Below is a small trained network, with its code and all its weights. Each question gives an input and a target symbol and asks what happens when units are switched off, that is, made to give their printed mean instead of their output.

import numpy as np


def w(rows, s, z=0):
    codes = np.array(rows[::2]) - 128.0
    scale = np.full(codes.shape[1], s)
    scale[-1] = z or s
    return codes * scale


def f(y):
    return y / 2 * (1 + np.tanh(0.7978845608 * (y + 0.044715 * y**3)))


def softmax(a):
    e = np.exp(a - a.max(-1, keepdims=True))
    return e / e.sum(-1, keepdims=True)


def log_softmax(a):
    a = a - a.max(-1, keepdims=True)
    return a - np.log(np.exp(a).sum(-1, keepdims=True))


def net(x, mask):
    ids = ['αγδεθλξστ'.index(c) for c in x.split()]
    T = len(ids)
    res = E[ids] + P[:T]
    r = res
    for j in range(3):
        rows = slice(3 * j, 3 * j + 3)
        q, k, v = (r @ M[0][rows].T for M in (Q, K, V))
        z = softmax(np.where(np.tri(T) > 0, q @ k.T / 3**0.5, -1e9)) @ v
        o = O[0][rows]
        res = res + np.where(mask[j], z, o[:, -1]) @ o[:, :-1]
    y = f(res @ A[0][:, :-1].T + A[0][:, -1])
    res = res + np.where(mask[3:7], y, B[0][:, -1]) @ B[0][:, :-1]
    return log_softmax(res[-1] @ U[:, :-1].T + U[:, -1])


Q, K, V, O, A, B = {}, {}, {}, {}, {}, {}
E = w([
[237,222,133,40],'α',
[75,173,47,207],'γ',
[207,13,210,148],'δ',
[124,39,2,15],'ε',
[120,15,232,218],'θ',
[102,142,233,125],'λ',
[92,55,180,115],'ξ',
[145,221,69,232],'σ',
[186,143,144,207],'τ',
],0.0098)
P = w([
[79,141,252,102],'0',
[102,131,244,110],'1',
[119,115,231,125],'2',
[156,96,225,141],'3',
[162,88,222,144],'4',
[183,83,218,157],'5',
[187,75,215,156],'6',
[204,62,206,168],'7',
[211,61,202,173],'8',
[211,51,199,171],'9',
[214,56,211,177],'10',
[210,51,211,183],'11',
],0.0035)
Q[0] = w([
[212,198,188,215],'head 0',
[160,185,134,48],'head 0',
[146,216,135,169],'head 0',
[106,56,152,102],'head 1',
[209,90,155,86],'head 1',
[158,62,150,252],'head 1',
[69,178,95,99],'head 2',
[168,94,216,75],'head 2',
[115,97,111,164],'head 2',
],0.024)
K[0] = w([
[135,135,222,255],'head 0',
[174,211,167,110],'head 0',
[75,176,147,201],'head 0',
[41,89,176,147],'head 1',
[121,101,155,243],'head 1',
[140,15,24,121],'head 1',
[48,137,184,153],'head 2',
[146,98,76,3],'head 2',
[140,153,94,149],'head 2',
],0.021)
V[0] = w([
[179,248,124,49],'head 0',
[133,201,220,121],'head 0',
[45,142,111,111],'head 0',
[86,79,84,134],'head 1',
[191,219,119,1],'head 1',
[128,165,180,165],'head 1',
[30,87,186,244],'head 2',
[187,130,194,62],'head 2',
[95,68,105,112],'head 2',
],0.0099)
O[0] = w([
[207,205,191,104,2],'head 0',
[194,134,74,150,184],'head 0',
[148,146,138,75,49],'head 0',
[95,149,133,81,107],'head 1',
[245,80,109,104,11],'head 1',
[110,116,119,202,173],'head 1',
[9,131,174,111,23],'head 2',
[188,77,117,116,234],'head 2',
[108,133,156,192,85],'head 2',
],0.011,0.0056)
A[0] = w([
[128,44,253,99,161],'neuron 0',
[95,71,173,43,2],'neuron 1',
[139,163,235,196,151],'neuron 2',
[136,201,137,184,86],'neuron 3',
],0.02,0.0051)
B[0] = w([
[125,226,38,138,237],'neuron 0',
[143,4,100,90,176],'neuron 1',
[148,82,229,139,253],'neuron 2',
[159,163,92,25,187],'neuron 3',
],0.02,0.0069)
U = w([
[199,105,92,152,198],'α',
[76,193,125,48,225],'γ',
[123,197,81,153,2],'δ',
[109,125,117,70,104],'ε',
[70,106,122,213,126],'θ',
[127,242,165,166,153],'λ',
[105,129,62,38,72],'ξ',
[135,177,122,1,89],'σ',
[123,93,204,107,120],'τ',
],0.0082,0.0056)

Each question gives the input, a string of symbols that net reads in full, and the target symbol t.
The units are the heads (3 rows each of Q, K, V and O) and the neurons (one row each of A and B). Each row of codes is followed by its name. A weight is (code - 128) times the scale printed after its matrix; where a second scale follows, it is the last column's (O, A, B and U).
mask holds one flag per unit, heads first, then neurons. A switched-off unit (its flag False) gives its mean, the last column of its rows in O or B, instead of its output. The means were averaged over made-up inputs and are rounded, as every weight is.
A unit's drop is (log p(t) with every unit on - log p(t) with that unit switched off) / (log p(t) with every unit on - log p(t) with every unit switched off).
The circuit of an input: a set's keep is (log p(t) with only the set's units on - log p(t) with every unit switched off) / (log p(t) with every unit on - log p(t) with every unit switched off). Starting from all 7 units, units are removed one at a time, each time the one whose removal leaves the highest keep (on an exact tie, the one counted first), for as long as the keep stays at least 0.8.
units of the circuit, in order: the units of the circuit, biggest drop first
unit that matters most: the unit with the biggest drop
top k neurons: the k neurons with the biggest drops, biggest first
heads that matter: for each layer, one digit per head in row order, 1 if its drop is at least 0.15 and else 0, layers parted by /
input τ τ λ τ θ γ ξ θ τ, target θ: heads that matter : 100
input α τ λ ε τ δ ξ θ, target δ: units of the circuit, in order : [neuron 0]
input α δ γ ε γ α, target σ: units of the circuit, in order : [neuron 3; head 0]
input θ ε τ ε, target θ: heads that matter : 011
input δ τ τ τ, target τ: heads that matter : 101
input τ α σ τ ε τ θ δ, target θ: heads that matter : 110
input λ α λ τ ξ ξ θ ξ τ τ γ, target θ: top 3 neurons : [neuron 3; neuron 0; neuron 1]
input σ γ τ λ ε ε ξ ε ξ λ, target τ: top 2 neurons : [neuron 2; neuron 0]
input ξ θ τ σ, target θ: heads that matter : 101
input σ α λ τ λ λ α τ ε τ α, target σ: units of the circuit, in order : [neuron 3; head 2; head 0]
input τ θ τ τ τ τ ξ, target θ: heads that matter : 010
input τ τ τ ε ξ, target λ: heads that matter : 101
input θ τ σ τ τ δ λ τ δ σ ε, target ξ: units of the circuit, in order : [head 0; neuron 1; neuron 2]
input τ ξ τ θ ξ λ, target θ: units of the circuit, in order : [head 0; head 1; neuron 3]
input τ τ τ α θ δ τ τ, target θ: heads that matter : 110
input σ τ δ ε σ, target γ: heads that matter : 011
input α λ λ θ σ λ σ δ, target θ: units of the circuit, in order : [head 1]
input τ τ τ γ, target γ: top 3 neurons : [neuron 3; neuron 1; neuron 2]
input τ τ γ γ τ τ τ, target τ: units of the circuit, in order : [neuron 2; head 2; head 0]
input τ ξ λ ξ τ θ λ ξ, target θ: units of the circuit, in order : [head 1; neuron 3]
input τ τ ξ λ τ δ ξ ξ τ τ ε, target ξ: top 3 neurons : [neuron 1; neuron 0; neuron 2]
input λ θ λ λ, target θ: unit that matters most : head 1
input τ λ τ λ θ, target θ: units of the circuit, in order : [head 1; head 0]
input λ τ τ ξ λ, target λ: top 3 neurons : [neuron 0; neuron 2; neuron 1]
